Below is a small trained network, with its code and all its weights. Each question gives an input and a class and asks what happens when units are switched off, that is, made to give their printed mean instead of their output.

import numpy as np


def w(rows, s, z=0):
    codes = np.array(rows[::2]) - 128.0
    scale = np.full(codes.shape[1], s)
    scale[-1] = z or s
    return codes * scale


def f(y):
    return np.maximum(y, 0)


def log_softmax(a):
    a = a - a.max(-1, keepdims=True)
    return a - np.log(np.exp(a).sum(-1, keepdims=True))


def net(x, mask):
    res = np.array(x, float).reshape(1, 4) / 4 @ E
    y = f(res @ A[0][:, :-1].T + A[0][:, -1])
    res = res + np.where(mask, y, B[0][:, -1]) @ B[0][:, :-1]
    return log_softmax(res[-1] @ U[:, :-1].T + U[:, -1])


A, B = {}, {}
E = w([
[167,25,49,166,226,128,177,105,253,127],'x0',
[205,14,216,101,53,63,83,83,167,130],'x1',
[177,223,138,58,168,63,119,186,202,222],'x2',
[183,111,177,191,184,254,49,152,113,201],'x3',
],0.0084)
A[0] = w([
[55,231,160,133,88,116,68,107,64,163,90],'n1',
[173,129,166,184,168,215,32,172,155,175,112],'n2',
[143,136,154,127,159,98,140,164,125,157,254],'n3',
[86,117,103,206,118,175,157,51,89,55,139],'n4',
[97,67,139,194,91,192,168,24,63,67,116],'n5',
[182,81,40,164,208,142,142,80,207,96,123],'n6',
[195,120,173,182,160,246,95,183,119,178,112],'n7',
[38,229,49,168,222,178,192,173,80,120,127],'n8',
[152,181,149,85,134,108,116,151,191,172,96],'n9',
[171,105,187,135,81,119,123,94,174,125,101],'n10',
[156,193,166,98,159,74,113,163,173,172,133],'n11',
[83,184,62,85,73,31,212,107,143,51,115],'n12',
[175,77,52,161,224,152,164,80,203,148,108],'n13',
[228,44,222,97,70,63,77,76,159,129,125],'n14',
[101,184,199,96,73,120,98,136,75,129,130],'n15',
[157,166,129,51,188,100,130,221,156,198,112],'n16',
[171,208,151,104,159,56,115,162,199,191,112],'n17',
[18,210,5,149,205,204,165,219,93,134,126],'n18',
[164,78,26,140,160,135,176,112,210,147,115],'n19',
[175,74,89,144,182,102,137,119,201,116,122],'n20',
[204,135,164,145,185,227,28,142,117,180,110],'n21',
[118,160,181,86,60,106,41,174,55,111,129],'n22',
[191,199,137,57,173,99,92,171,169,197,107],'n23',
[128,167,151,80,70,127,82,153,47,128,109],'n24',
[61,44,145,209,75,198,109,50,91,56,91],'n25',
[72,118,95,39,82,2,230,93,113,91,98],'n26',
[99,144,90,49,86,66,217,100,170,88,106],'n27',
[70,216,185,101,41,160,58,118,44,120,147],'n28',
[194,209,143,115,140,66,124,145,197,183,112],'n29',
[137,163,138,129,70,132,93,145,48,162,97],'n30',
[173,51,234,138,74,52,61,80,146,129,104],'n31',
[179,134,154,136,141,205,124,105,85,192,140],'n32',
],0.0069,0.015)
B[0] = w([
[83,118,160,117,164,113,152,151,161,143,179],'n1',
[111,122,99,185,99,93,148,95,88,156,190],'n2',
[205,1,61,61,87,122,100,114,104,91,251],'n3',
[104,148,128,98,99,165,91,101,163,79,196],'n4',
[80,138,134,116,72,185,109,113,136,73,199],'n5',
[88,84,148,96,166,117,201,191,163,131,193],'n6',
[113,122,71,186,112,96,173,75,95,176,192],'n7',
[188,181,177,108,183,88,74,88,157,129,216],'n8',
[83,164,146,133,120,181,128,97,171,116,156],'n9',
[141,176,171,135,149,115,134,118,128,135,153],'n10',
[105,126,120,107,82,166,116,110,142,100,180],'n11',
[126,128,79,191,100,95,148,78,84,179,202],'n12',
[77,87,143,110,167,110,170,161,158,136,187],'n13',
[179,226,206,122,194,73,83,86,145,127,208],'n14',
[96,95,118,94,151,109,176,155,149,142,188],'n15',
[102,158,157,130,73,167,125,98,160,84,179],'n16',
[81,153,124,124,76,177,118,118,141,82,181],'n17',
[176,181,199,109,179,78,64,92,140,123,222],'n18',
[94,94,147,117,156,120,175,175,151,134,181],'n19',
[110,79,150,115,163,120,165,166,159,134,176],'n20',
[121,133,81,191,109,105,153,79,79,181,194],'n21',
[105,82,119,106,176,115,168,171,155,132,195],'n22',
[71,160,141,129,87,160,114,102,130,102,182],'n23',
[85,91,141,102,168,131,178,203,162,161,176],'n24',
[80,155,138,141,107,176,118,97,136,81,194],'n25',
[114,137,98,191,116,120,156,70,97,186,198],'n26',
[107,129,97,189,87,96,144,109,90,166,180],'n27',
[110,62,124,96,152,113,162,172,157,139,224],'n28',
[83,138,133,123,90,194,124,110,149,93,175],'n29',
[90,103,137,137,157,138,175,158,161,147,162],'n30',
[155,199,200,118,178,97,100,95,147,138,190],'n31',
[114,106,91,148,110,83,143,95,106,141,178],'n32',
],0.0092,0.015)
U = w([
[70,66,127,99,184,110,202,228,159,156,107],'0',
[112,118,44,232,96,84,159,67,64,213,111],'1',
[189,189,196,108,197,75,69,98,143,130,103],'2',
[60,137,125,122,62,254,113,103,144,54,113],'3',
[234,18,39,54,99,115,91,144,100,84,253],'4',
[176,137,110,154,117,176,129,190,116,141,114],'5',
[184,120,81,138,123,163,130,168,84,148,112],'6',
[135,157,114,156,127,149,118,204,96,143,114],'7',
],0.0099,0.014)

Each question gives the input, the list of numbers given to net, and the class t.
The units are the neurons (one row each of A and B). Each row of codes is followed by its name. A weight is (code - 128) times the scale printed after its matrix; where a second scale follows, it is the last column's (A, B and U).
mask holds one flag per neuron, in row order. A switched-off neuron (its flag False) gives its mean, the last column of its row in B, instead of its output. The means were averaged over made-up inputs and are rounded, as every weight is.
A unit's drop is (log p(t) with every unit on - log p(t) with that unit switched off) / (log p(t) with every unit on - log p(t) with every unit switched off).
The circuit of an input: a set's keep is (log p(t) with only the set's units on - log p(t) with every unit switched off) / (log p(t) with every unit on - log p(t) with every unit switched off). Starting from the 12 units with the biggest drops (on a tie, the unit counted first), units are removed one at a time, each time the one whose removal leaves the highest keep (on an exact tie, the one counted first), for as long as the keep stays at least 0.8.
units of the circuit, in order: the units of the circuit, biggest drop first
k most important neurons: the k neurons with the biggest drops, biggest first
drop when u is switched off: that unit's drop, to one decimal
input [0,5,5,-6], class 1: units of the circuit, in order : n26
input [6,7,-3,3], class 2: 3 most important neurons : n14; n31; n28
input [-8,-4,8,-3], class 0: 3 most important neurons : n28; n24; n22
input [3,-6,4,6], class 1: 3 most important neurons : n7; n21; n2
input [-6,6,2,-6], class 0: 3 most important neurons : n22; n24; n28
input [-7,2,8,-5], class 3: 2 most important neurons : n17; n29
input [6,1,-7,0], class 3: 2 most important neurons : n5; n25
input [2,-3,-3,-2], class 4: 2 most important neurons : n14; n31
input [-2,-7,-7,8], class 1: 2 most important neurons : n7; n21
input [1,3,4,1], class 3: 2 most important neurons : n18; n8
input [0,7,-1,5], class 2: 2 most important neurons : n14; n31
input [-6,-1,7,5], class 3: 2 most important neurons : n23; n16
input [-1,-1,5,-5], class 1: 3 most important neurons : n12; n26; n27
input [-8,-7,-8,-7], class 0: units of the circuit, in order : n28
input [-7,-8,7,-6], class 2: 3 most important neurons : n18; n8; n6
input [-3,2,4,-5], class 1: 2 most important neurons : n26; n12
input [6,-8,-2,5], class 2: drop when n8 is switched off : 1.0
input [0,1,3,-2], class 4: drop when n5 is switched off : 0.2
input [-1,-7,5,-5], class 2: drop when n8 is switched off : 0.7
input [-8,4,-4,-3], class 0: drop when n19 is switched off : 0.0
input [0,5,-5,2], class 2: units of the circuit, in order : n14
